Here is a tiny trained network, its code and every weight. The questions are about switching its units off for an input and a class, where a switched-off unit gives its printed mean instead of its output.

import numpy as np


def w(rows, s, z=0):
    codes = np.array(rows[::2]) - 128.0
    scale = np.full(codes.shape[1], s)
    scale[-1] = z or s
    return codes * scale


def f(y):
    return np.maximum(y, 0)


def log_softmax(a):
    a = a - a.max(-1, keepdims=True)
    return a - np.log(np.exp(a).sum(-1, keepdims=True))


def net(x, mask):
    res = np.array(x, float).reshape(1, 6) / 4 @ E
    y = f(res @ A[0][:, :-1].T + A[0][:, -1])
    res = res + np.where(mask, y, B[0][:, -1]) @ B[0][:, :-1]
    return log_softmax(res[-1] @ U[:, :-1].T + U[:, -1])


A, B = {}, {}
E = w([
[99,121,242,112,95,167,54,197],'x0',
[131,220,145,176,130,127,211,222],'x1',
[141,150,113,200,199,97,51,151],'x2',
[140,212,108,176,26,153,91,47],'x3',
[125,68,160,227,138,176,164,93],'x4',
[254,103,162,130,97,89,126,143],'x5',
],0.0096)
A[0] = w([
[80,117,115,103,158,145,94,85,76],'neuron 1',
[121,160,95,40,139,96,82,129,81],'neuron 2',
[148,120,97,153,191,133,29,109,88],'neuron 3',
[125,113,123,152,176,86,40,92,114],'neuron 4',
[146,66,131,100,203,116,142,162,37],'neuron 5',
[126,101,74,82,98,112,71,140,89],'neuron 6',
[114,110,108,142,99,106,106,99,57],'neuron 7',
[138,179,126,174,169,116,102,155,86],'neuron 8',
[126,220,128,76,141,91,138,165,137],'neuron 9',
[113,139,113,151,74,114,115,131,3],'neuron 10',
[161,163,123,51,119,99,108,137,130],'neuron 11',
[127,163,102,180,171,102,92,145,89],'neuron 12',
[138,135,107,59,138,93,72,118,134],'neuron 13',
[132,109,138,88,132,134,125,71,70],'neuron 14',
[7,145,92,133,151,144,145,124,79],'neuron 15',
[122,30,141,173,131,168,115,66,117],'neuron 16',
[71,114,109,122,134,134,110,99,104],'neuron 17',
[101,85,130,74,41,157,182,97,129],'neuron 18',
[141,165,108,159,43,122,83,56,96],'neuron 19',
[130,94,166,75,190,106,168,114,53],'neuron 20',
[131,104,47,121,135,116,148,110,53],'neuron 21',
[148,56,105,81,126,141,51,79,31],'neuron 22',
[118,70,111,65,84,168,141,104,96],'neuron 23',
[147,113,76,134,157,87,144,61,80],'neuron 24',
[105,85,198,144,101,172,47,148,70],'neuron 25',
[154,115,38,145,158,99,153,70,51],'neuron 26',
[123,171,109,164,83,144,128,127,62],'neuron 27',
[138,207,116,140,104,164,117,99,76],'neuron 28',
[217,89,127,122,119,111,116,134,56],'neuron 29',
[126,187,132,168,112,133,199,205,7],'neuron 30',
[122,156,124,140,93,136,90,86,57],'neuron 31',
[148,171,106,158,64,171,109,121,11],'neuron 32',
[146,142,68,129,177,99,180,88,71],'neuron 33',
[91,156,122,117,141,159,149,121,78],'neuron 34',
[66,169,113,115,150,158,124,109,97],'neuron 35',
[92,58,114,99,187,105,169,193,51],'neuron 36',
[61,137,113,141,130,152,148,135,82],'neuron 37',
[117,133,159,91,105,145,174,135,110],'neuron 38',
[106,126,194,107,128,138,72,130,68],'neuron 39',
[89,120,180,103,68,157,87,163,65],'neuron 40',
[194,99,149,102,105,107,128,112,88],'neuron 41',
[130,109,85,126,123,107,158,106,68],'neuron 42',
[138,144,124,89,120,148,200,112,88],'neuron 43',
[237,127,162,144,100,90,150,131,68],'neuron 44',
[129,113,140,112,161,121,129,127,53],'neuron 45',
[145,132,173,203,162,189,199,131,129],'neuron 46',
[79,131,114,122,149,126,115,110,62],'neuron 47',
],0.014,0.0065)
B[0] = w([
[200,189,122,124,155,144,119,118,185],'neuron 1',
[101,134,132,174,72,88,122,69,210],'neuron 2',
[167,53,111,195,89,168,160,139,217],'neuron 3',
[168,49,95,193,133,166,177,163,216],'neuron 4',
[84,78,116,49,131,173,37,125,208],'neuron 5',
[105,183,92,156,140,98,152,91,185],'neuron 6',
[119,133,97,96,141,134,119,129,155],'neuron 7',
[163,60,113,178,78,176,182,151,198],'neuron 8',
[78,142,107,206,129,73,145,81,233],'neuron 9',
[109,103,100,103,140,138,110,128,147],'neuron 10',
[96,131,149,182,111,127,112,96,208],'neuron 11',
[154,73,130,200,90,172,132,158,204],'neuron 12',
[85,147,120,178,129,89,130,80,207],'neuron 13',
[138,151,76,151,147,136,153,168,169],'neuron 14',
[202,158,220,110,174,166,107,97,223],'neuron 15',
[48,200,86,204,132,31,124,53,232],'neuron 16',
[139,159,149,141,166,157,121,128,180],'neuron 17',
[175,22,118,225,99,156,130,152,233],'neuron 18',
[77,64,110,52,143,163,50,134,253],'neuron 19',
[109,88,100,89,115,170,66,117,187],'neuron 20',
[105,155,151,106,85,97,152,161,186],'neuron 21',
[157,222,29,121,204,150,176,149,215],'neuron 22',
[160,93,91,184,113,173,164,149,202],'neuron 23',
[124,157,177,88,92,78,154,185,208],'neuron 24',
[133,169,161,76,65,56,157,176,236],'neuron 25',
[117,144,179,81,85,70,149,175,225],'neuron 26',
[110,116,112,103,153,146,88,136,184],'neuron 27',
[100,93,116,90,143,133,73,152,203],'neuron 28',
[166,167,198,110,162,178,107,87,188],'neuron 29',
[157,211,2,117,197,101,168,155,222],'neuron 30',
[108,66,120,65,144,149,88,124,183],'neuron 31',
[104,103,106,52,119,151,76,135,192],'neuron 32',
[93,142,181,94,91,102,147,169,218],'neuron 33',
[153,152,156,140,166,154,122,127,162],'neuron 34',
[183,153,190,151,155,143,98,95,190],'neuron 35',
[83,73,98,58,130,173,32,127,229],'neuron 36',
[156,149,168,145,157,148,112,106,179],'neuron 37',
[145,82,113,186,105,133,160,142,179],'neuron 38',
[114,148,182,64,91,58,158,187,196],'neuron 39',
[116,147,160,113,114,97,156,180,213],'neuron 40',
[170,159,172,158,203,149,120,132,185],'neuron 41',
[140,143,156,102,87,87,154,163,168],'neuron 42',
[166,75,129,175,105,144,139,178,181],'neuron 43',
[198,175,203,126,183,171,91,69,218],'neuron 44',
[106,111,114,102,138,135,122,126,144],'neuron 45',
[59,164,95,191,93,62,114,63,232],'neuron 46',
[167,168,153,137,132,131,99,117,161],'neuron 47',
],0.0096,0.012)
U = w([
[69,91,90,48,153,179,43,128,99],'0',
[114,185,207,87,72,77,177,238,93],'1',
[222,193,233,148,210,187,101,57,106],'2',
[137,208,4,149,194,139,177,146,250],'3',
[175,43,106,226,90,185,171,172,110],'4',
[29,178,107,214,111,72,115,2,96],'5',
[77,93,152,151,127,125,189,50,161],'6',
],0.0092,0.011)

Each question gives the input, the list of numbers given to net, and the class t.
The units are the neurons (one row each of A and B). Each row of codes is followed by its name. A weight is (code - 128) times the scale printed after its matrix; where a second scale follows, it is the last column's (A, B and U).
mask holds one flag per neuron, in row order. A switched-off neuron (its flag False) gives its mean, the last column of its row in B, instead of its output. The means were averaged over made-up inputs and are rounded, as every weight is.
A unit's drop is (log p(t) with every unit on - log p(t) with that unit switched off) / (log p(t) with every unit on - log p(t) with every unit switched off).
The circuit of an input: a set's keep is (log p(t) with only the set's units on - log p(t) with every unit switched off) / (log p(t) with every unit on - log p(t) with every unit switched off). Starting from the 12 units with the biggest drops (on a tie, the unit counted first), units are removed one at a time, each time the one whose removal leaves the highest keep (on an exact tie, the one counted first), for as long as the keep stays at least 0.8.
circuit, biggest first: the units of the circuit, biggest drop first
k most important neurons: the k neurons with the biggest drops, biggest first
drop of u: that unit's drop, to one decimal
input [2,6,2,7,-6,7], class 0: 4 most important neurons => [neuron 19; neuron 32; neuron 28; neuron 15]
input [5,6,4,5,-4,7], class 2: circuit, biggest first => [neuron 44]
input [-7,-5,5,-5,-6,5], class 1: 3 most important neurons => [neuron 24; neuron 26; neuron 33]
input [-7,-6,7,8,-1,-8], class 0: 4 most important neurons => [neuron 19; neuron 31; neuron 28; neuron 44]
input [0,7,-4,6,-6,0], class 3: 3 most important neurons => [neuron 30; neuron 9; neuron 36]
input [-8,-7,-4,2,1,6], class 1: 2 most important neurons => [neuron 26; neuron 24]
input [-7,7,2,6,1,1], class 1: 2 most important neurons => [neuron 26; neuron 33]
input [6,-5,4,6,-5,5], class 0: 3 most important neurons => [neuron 19; neuron 31; neuron 26]
input [-5,2,-2,-4,2,-5], class 1: circuit, biggest first => [neuron 33; neuron 26]
input [-5,-6,-7,5,-4,-1], class 4: 4 most important neurons => [neuron 18; neuron 23; neuron 30; neuron 43]
input [1,-6,-4,7,-8,-8], class 2: 3 most important neurons => [neuron 15; neuron 35; neuron 1]
input [-4,-2,-7,-5,-8,-2], class 5: 2 most important neurons => [neuron 2; neuron 13]
input [3,-8,-7,-1,-6,-1], class 3: 2 most important neurons => [neuron 22; neuron 6]
input [4,-1,5,-8,8,-4], class 0: 3 most important neurons => [neuron 36; neuron 5; neuron 9]
input [-5,-8,-5,-7,6,-4], class 3: circuit, biggest first => [neuron 22]
input [4,5,6,2,3,-3], class 4: 2 most important neurons => [neuron 8; neuron 12]
input [-7,-2,-8,-7,-5,6], class 4: 4 most important neurons => [neuron 18; neuron 23; neuron 43; neuron 19]
input [-4,6,-7,-3,-2,6], class 4: drop of neuron 15 => 1.0
input [4,-3,8,6,2,4], class 4: drop of neuron 4 => 1.0
input [-5,-4,-8,4,4,1], class 4: circuit, biggest first => [neuron 18]
input [-3,2,8,8,6,4], class 0: drop of neuron 28 => 0.2
input [-4,-3,-6,-4,-2,3], class 4: drop of neuron 18 => 0.3
